Below is a small trained network, with its code and all its weights. Each question gives an input and a target symbol and asks what happens when units are switched off, that is, made to give their printed mean instead of their output.

import numpy as np


def w(rows, s, z=0):
    codes = np.array(rows[::2]) - 128.0
    scale = np.full(codes.shape[1], s)
    scale[-1] = z or s
    return codes * scale


def softmax(a):
    e = np.exp(a - a.max(-1, keepdims=True))
    return e / e.sum(-1, keepdims=True)


def log_softmax(a):
    a = a - a.max(-1, keepdims=True)
    return a - np.log(np.exp(a).sum(-1, keepdims=True))


def net(x, mask):
    ids = ['αβγδζλμξπστφψω'.index(c) for c in x.split()]
    T = len(ids)
    res = E[ids] + P[:T]
    u = 0
    for l in range(3):
        r = res
        for j in range(3):
            rows = slice(4 * j, 4 * j + 4)
            q, k, v = (r @ M[l][rows].T for M in (Q, K, V))
            z = softmax(np.where(np.tri(T) > 0, q @ k.T / 4**0.5, -1e9)) @ v
            o = O[l][rows]
            res = res + np.where(mask[u + j], z, o[:, -1]) @ o[:, :-1]
        u += 3
    return log_softmax(res[-1] @ U[:, :-1].T + U[:, -1])


Q, K, V, O = {}, {}, {}, {}
E = w([
[115,136,113],'α',
[112,140,110],'β',
[120,140,116],'γ',
[120,137,105],'δ',
[117,136,101],'ζ',
[108,88,44],'λ',
[122,169,144],'μ',
[114,121,82],'ξ',
[49,218,191],'π',
[137,196,185],'σ',
[150,255,244],'τ',
[15,106,83],'φ',
[246,150,164],'ψ',
[227,17,54],'ω',
],0.0096)
P = w([
[166,49,137],'0',
[135,169,82],'1',
[123,220,60],'2',
[126,216,64],'3',
[123,221,63],'4',
[122,232,55],'5',
[119,222,79],'6',
[122,212,87],'7',
[124,184,110],'8',
[128,157,135],'9',
[132,119,152],'10',
[145,63,204],'11',
[142,48,209],'12',
[150,3,244],'13',
],0.0052)
Q[0] = w([
[114,62,2],'L0H0',
[133,156,119],'L0H0',
[137,127,135],'L0H0',
[133,89,63],'L0H0',
[140,204,126],'L0H1',
[147,103,108],'L0H1',
[118,215,173],'L0H1',
[121,146,150],'L0H1',
[200,26,240],'L0H2',
[136,28,202],'L0H2',
[179,170,103],'L0H2',
[173,59,184],'L0H2',
],0.0044)
K[0] = w([
[211,229,199],'L0H0',
[120,117,129],'L0H0',
[137,101,140],'L0H0',
[176,158,153],'L0H0',
[159,132,152],'L0H1',
[129,125,111],'L0H1',
[160,169,226],'L0H1',
[129,150,148],'L0H1',
[2,150,118],'L0H2',
[6,188,127],'L0H2',
[145,24,104],'L0H2',
[38,118,109],'L0H2',
],0.0052)
V[0] = w([
[144,167,139],'L0H0',
[126,158,135],'L0H0',
[136,144,145],'L0H0',
[120,97,122],'L0H0',
[191,44,191],'L0H1',
[132,88,136],'L0H1',
[89,218,58],'L0H1',
[69,179,80],'L0H1',
[118,163,123],'L0H2',
[255,10,217],'L0H2',
[12,243,40],'L0H2',
[242,10,214],'L0H2',
],0.0062)
O[0] = w([
[123,38,103,140],'L0H0',
[124,89,129,139],'L0H0',
[120,101,101,124],'L0H0',
[129,152,133,116],'L0H0',
[79,207,73,32],'L0H1',
[110,183,125,99],'L0H1',
[174,30,192,230],'L0H1',
[175,77,191,195],'L0H1',
[132,100,134,149],'L0H2',
[116,240,41,4],'L0H2',
[138,38,189,250],'L0H2',
[117,253,23,6],'L0H2',
],0.0047,0.0029)
Q[1] = w([
[141,196,55],'L1H0',
[169,205,104],'L1H0',
[131,125,154],'L1H0',
[124,169,67],'L1H0',
[127,105,132],'L1H1',
[126,111,125],'L1H1',
[130,150,119],'L1H1',
[130,136,137],'L1H1',
[237,41,155],'L1H2',
[219,88,125],'L1H2',
[134,2,202],'L1H2',
[230,149,105],'L1H2',
],0.0085)
K[1] = w([
[147,228,14],'L1H0',
[104,159,43],'L1H0',
[119,96,134],'L1H0',
[189,227,43],'L1H0',
[116,113,126],'L1H1',
[116,119,122],'L1H1',
[136,134,125],'L1H1',
[133,127,136],'L1H1',
[184,14,226],'L1H2',
[188,20,167],'L1H2',
[130,90,255],'L1H2',
[192,19,67],'L1H2',
],0.0079)
V[1] = w([
[180,123,133],'L1H0',
[9,145,124],'L1H0',
[137,132,117],'L1H0',
[141,139,125],'L1H0',
[105,139,122],'L1H1',
[82,153,111],'L1H1',
[129,132,131],'L1H1',
[122,118,126],'L1H1',
[187,100,121],'L1H2',
[167,126,130],'L1H2',
[177,115,126],'L1H2',
[76,152,126],'L1H2',
],0.012)
O[1] = w([
[77,219,33,180],'L1H0',
[181,2,242,6],'L1H0',
[138,131,114,112],'L1H0',
[136,129,95,111],'L1H0',
[174,102,140,102],'L1H1',
[218,70,145,71],'L1H1',
[127,124,127,124],'L1H1',
[128,135,137,136],'L1H1',
[168,194,55,251],'L1H2',
[130,156,92,186],'L1H2',
[156,178,73,215],'L1H2',
[113,72,191,8],'L1H2',
],0.006,0.002)
Q[2] = w([
[111,78,182],'L2H0',
[131,14,199],'L2H0',
[88,107,159],'L2H0',
[172,9,203],'L2H0',
[152,146,101],'L2H1',
[123,114,109],'L2H1',
[123,121,123],'L2H1',
[102,77,86],'L2H1',
[144,132,125],'L2H2',
[175,117,127],'L2H2',
[81,147,129],'L2H2',
[42,149,136],'L2H2',
],0.014)
K[2] = w([
[55,117,131],'L2H0',
[2,125,157],'L2H0',
[81,127,111],'L2H0',
[27,116,175],'L2H0',
[116,116,139],'L2H1',
[129,137,138],'L2H1',
[128,139,131],'L2H1',
[141,163,153],'L2H1',
[124,121,137],'L2H2',
[102,117,171],'L2H2',
[158,117,101],'L2H2',
[168,127,62],'L2H2',
],0.017)
V[2] = w([
[59,180,188],'L2H0',
[201,191,183],'L2H0',
[61,42,57],'L2H0',
[189,194,183],'L2H0',
[103,29,34],'L2H1',
[135,71,76],'L2H1',
[96,13,7],'L2H1',
[131,120,128],'L2H1',
[55,126,117],'L2H2',
[127,92,51],'L2H2',
[172,133,141],'L2H2',
[2,145,161],'L2H2',
],0.0083)
O[2] = w([
[67,45,196,6],'L2H0',
[47,134,113,134],'L2H0',
[227,138,146,148],'L2H0',
[31,125,107,121],'L2H0',
[128,77,86,200],'L2H1',
[126,96,68,183],'L2H1',
[123,18,4,216],'L2H1',
[129,129,125,133],'L2H1',
[132,90,134,83],'L2H2',
[187,106,68,165],'L2H2',
[119,165,128,152],'L2H2',
[108,51,202,27],'L2H2',
],0.011,0.0017)
U = w([
[120,126,128,51],'α',
[126,120,131,48],'β',
[127,138,130,55],'γ',
[126,119,121,120],'δ',
[119,111,116,188],'ζ',
[119,32,59,207],'λ',
[119,145,141,235],'μ',
[121,82,96,132],'ξ',
[30,30,183,156],'π',
[112,173,166,160],'σ',
[119,226,204,193],'τ',
[254,56,208,98],'φ',
[6,209,59,64],'ψ',
[196,227,68,1],'ω',
],0.0052,0.0046)

Each question gives the input, a string of symbols that net reads in full, and the target symbol t.
The units are the heads (4 rows each of Q, K, V and O). Each row of codes is followed by its name. A weight is (code - 128) times the scale printed after its matrix; where a second scale follows, it is the last column's (O and U).
mask holds one flag per head, layer by layer. A switched-off head (its flag False) gives its mean, the last column of its rows in O, instead of its output. The means were averaged over made-up inputs and are rounded, as every weight is.
A unit's drop is (log p(t) with every unit on - log p(t) with that unit switched off) / (log p(t) with every unit on - log p(t) with every unit switched off).
The circuit of an input: a set's keep is (log p(t) with only the set's units on - log p(t) with every unit switched off) / (log p(t) with every unit on - log p(t) with every unit switched off). Starting from all 9 units, units are removed one at a time, each time the one whose removal leaves the highest keep (on an exact tie, the one counted first), for as long as the keep stays at least 0.8.
circuit, biggest first: the units of the circuit, biggest drop first
unit that matters most: the unit with the biggest drop
which heads matter: for each layer, one digit per head in row order, 1 if its drop is at least 0.15 and else 0, layers parted by /
input τ α π τ φ τ γ π τ σ μ μ ω α, target ω: which heads matter	001 / 101 / 100
input λ φ ζ ω μ β δ λ φ μ σ φ ζ σ, target φ: circuit, biggest first	(L2H0)
input β λ α δ μ ψ τ μ, target ψ: which heads matter	000 / 101 / 100
input λ ω μ ζ τ φ μ, target φ: which heads matter	011 / 101 / 100
input ψ π π β φ ζ ξ, target φ: which heads matter	001 / 101 / 100
input φ λ ψ τ λ λ ζ λ φ δ π ω ζ, target ω: circuit, biggest first	(L1H2; L2H0; L1H0; L0H2)
input λ ζ τ τ δ μ ψ, target ψ: circuit, biggest first	(L2H0; L1H2)
input π λ τ φ γ δ μ ξ π ζ φ β, target φ: circuit, biggest first	(L2H0; L0H2)
input π δ φ φ δ ζ φ β λ δ ψ ω λ μ, target ω: circuit, biggest first	(L1H2; L1H0; L2H0; L0H2)
input λ π ω ζ ω δ ζ, target ω: circuit, biggest first	(L2H0; L1H2)
input ω α δ, target ω: which heads matter	001 / 010 / 101
input φ μ δ, target φ: circuit, biggest first	(L2H0; L1H0; L0H2)
input μ τ σ ζ λ δ ψ φ φ δ ψ δ μ, target ψ: which heads matter	001 / 101 / 100
input λ δ λ λ λ φ μ λ λ ζ τ ψ π, target ψ: unit that matters most	L1H0
input σ ψ ξ, target ψ: circuit, biggest first	(L2H0; L0H2)
input τ ψ λ, target ψ: circuit, biggest first	(L2H0; L0H2)
input λ ζ λ λ ω γ, target ω: circuit, biggest first	(L2H0; L1H2)
input δ λ ξ λ ζ λ γ β λ ψ, target ψ: circuit, biggest first	(L1H2; L2H0; L1H0)
input δ γ π π φ ζ λ, target φ: circuit, biggest first	(L2H0; L0H2; L1H2)
input β ζ λ μ ψ μ β, target ψ: circuit, biggest first	(L2H0; L1H0)
input γ ψ μ α λ μ ξ λ μ φ σ δ, target φ: which heads matter	001 / 000 / 100
input λ λ φ ζ μ φ λ α, target φ: which heads matter	000 / 000 / 100
input μ ξ π λ ω τ λ, target ω: which heads matter	000 / 101 / 100
input ζ μ ζ ξ π λ ζ μ σ λ λ φ, target φ: which heads matter	000 / 010 / 100
input α ζ ψ π φ λ λ π λ φ τ, target φ: which heads matter	000 / 000 / 100
